Below are the code and all the weights of a small trained network. Each question names an input and a class and asks about switching units off, where a switched-off unit gives its printed mean instead of its output.

import numpy as np


def w(rows, s, z=0):
    codes = np.array(rows[::2]) - 128.0
    scale = np.full(codes.shape[1], s)
    scale[-1] = z or s
    return codes * scale


def f(y):
    return y / 2 * (1 + np.tanh(0.7978845608 * (y + 0.044715 * y**3)))


def log_softmax(a):
    a = a - a.max(-1, keepdims=True)
    return a - np.log(np.exp(a).sum(-1, keepdims=True))


def net(x, mask):
    res = np.array(x, float).reshape(1, 4) / 4 @ E
    y = f(res @ A[0][:, :-1].T + A[0][:, -1])
    res = res + np.where(mask, y, B[0][:, -1]) @ B[0][:, :-1]
    return log_softmax(res[-1] @ U[:, :-1].T + U[:, -1])


A, B = {}, {}
E = w([
[207,174,71,196,81,82,143,136],'x0',
[39,147,151,214,144,103,187,62],'x1',
[144,27,169,182,153,58,81,165],'x2',
[180,193,245,139,115,138,103,94],'x3',
],0.012)
A[0] = w([
[49,156,116,254,149,80,228,80,120],'neuron 1',
[120,131,127,153,170,88,160,86,39],'neuron 2',
[225,187,35,203,59,44,148,132,48],'neuron 3',
[106,165,110,126,65,176,146,120,45],'neuron 4',
[84,89,29,119,137,106,125,193,53],'neuron 5',
[166,197,241,168,130,129,81,107,38],'neuron 6',
[92,168,120,104,105,163,174,167,104],'neuron 7',
[188,95,134,67,106,139,155,178,1],'neuron 8',
[115,155,94,93,67,170,147,83,77],'neuron 9',
[167,105,138,125,147,122,174,101,45],'neuron 10',
[112,49,174,216,167,37,79,176,19],'neuron 11',
[97,198,87,97,140,164,147,83,72],'neuron 12',
[125,139,121,160,144,111,141,81,51],'neuron 13',
[65,94,19,165,170,129,171,148,51],'neuron 14',
[48,116,168,175,160,129,191,78,22],'neuron 15',
[43,87,173,31,212,180,95,116,13],'neuron 16',
[101,220,95,117,123,196,173,118,83],'neuron 17',
[240,115,72,31,143,154,77,195,88],'neuron 18',
],0.012,0.0088)
B[0] = w([
[143,143,76,138,114,161,63,112,250],'neuron 1',
[151,157,148,78,127,99,82,152,144],'neuron 2',
[47,172,175,151,134,88,131,154,220],'neuron 3',
[149,103,141,117,161,76,119,149,150],'neuron 4',
[140,122,163,73,92,113,170,79,196],'neuron 5',
[146,139,119,67,89,78,199,68,191],'neuron 6',
[154,132,132,153,149,102,143,137,158],'neuron 7',
[133,165,100,88,115,104,78,141,153],'neuron 8',
[138,88,125,115,159,127,139,153,165],'neuron 9',
[144,198,160,5,138,5,88,193,120],'neuron 10',
[176,65,129,152,188,130,166,190,205],'neuron 11',
[159,74,157,132,153,136,136,173,176],'neuron 12',
[121,157,102,86,133,82,99,146,141],'neuron 13',
[156,164,150,93,99,103,178,93,201],'neuron 14',
[133,160,88,109,115,133,67,131,184],'neuron 15',
[65,186,166,168,123,70,123,145,203],'neuron 16',
[157,82,137,150,144,125,146,154,194],'neuron 17',
[157,142,81,161,119,149,69,103,232],'neuron 18',
],0.018)
U = w([
[177,143,82,135,116,131,48,109,116],'0',
[196,83,127,149,173,117,165,190,126],'1',
[168,142,131,74,93,103,204,46,109],'2',
[31,166,152,163,131,91,127,162,105],'3',
[110,88,101,248,109,208,178,33,255],'4',
[105,99,141,107,115,187,132,128,109],'5',
[119,99,132,115,110,188,149,119,112],'6',
[115,104,124,110,110,175,137,139,115],'7',
],0.015,0.034)

Each question gives the input, the list of numbers given to net, and the class t.
The units are the neurons (one row each of A and B). Each row of codes is followed by its name. A weight is (code - 128) times the scale printed after its matrix; where a second scale follows, it is the last column's (A, B and U).
mask holds one flag per neuron, in row order. A switched-off neuron (its flag False) gives its mean, the last column of its row in B, instead of its output. The means were averaged over made-up inputs and are rounded, as every weight is.
A unit's drop is (log p(t) with every unit on - log p(t) with that unit switched off) / (log p(t) with every unit on - log p(t) with every unit switched off).
The circuit of an input: a set's keep is (log p(t) with only the set's units on - log p(t) with every unit switched off) / (log p(t) with every unit on - log p(t) with every unit switched off). Starting from the 12 units with the biggest drops (on a tie, the unit counted first), units are removed one at a time, each time the one whose removal leaves the highest keep (on an exact tie, the one counted first), for as long as the keep stays at least 0.8.
units of the circuit, in order: the units of the circuit, biggest drop first
most important unit: the unit with the biggest drop
top k neurons: the k neurons with the biggest drops, biggest first
drop when u is switched off: that unit's drop, to one decimal
input [5,5,-4,3], class 0: top 3 neurons : (neuron 1; neuron 16; neuron 11)
input [6,-2,-4,-8], class 2: most important unit : neuron 5
input [-8,8,1,-7], class 0: top 2 neurons : (neuron 1; neuron 15)
input [5,2,3,-8], class 2: top 2 neurons : (neuron 14; neuron 5)
input [3,5,5,-2], class 0: top 4 neurons : (neuron 1; neuron 17; neuron 12; neuron 15)
input [3,3,-3,3], class 4: units of the circuit, in order : (neuron 14; neuron 15)
input [7,5,0,1], class 3: top 2 neurons : (neuron 3; neuron 18)
input [5,-2,-3,-6], class 2: top 3 neurons : (neuron 5; neuron 14; neuron 16)
input [-4,1,-1,3], class 3: top 3 neurons : (neuron 18; neuron 16; neuron 5)
input [1,6,-7,2], class 1: top 2 neurons : (neuron 17; neuron 12)
input [-7,-6,1,-3], class 3: top 2 neurons : (neuron 16; neuron 1)
input [7,1,-7,-8], class 2: top 3 neurons : (neuron 14; neuron 5; neuron 11)
input [3,1,6,-8], class 2: top 2 neurons : (neuron 5; neuron 14)
input [2,4,-2,-3], class 0: units of the circuit, in order : (neuron 1)
input [-5,4,-5,-6], class 2: top 3 neurons : (neuron 14; neuron 11; neuron 3)
input [-7,0,-6,2], class 3: top 2 neurons : (neuron 16; neuron 11)
input [-8,-3,-8,-8], class 1: drop when neuron 6 is switched off : 0.7
input [0,8,6,-4], class 0: drop when neuron 1 is switched off : 1.9
input [6,5,3,-5], class 3: drop when neuron 18 is switched off : 1.6
input [3,2,-6,-5], class 1: units of the circuit, in order : (neuron 12)
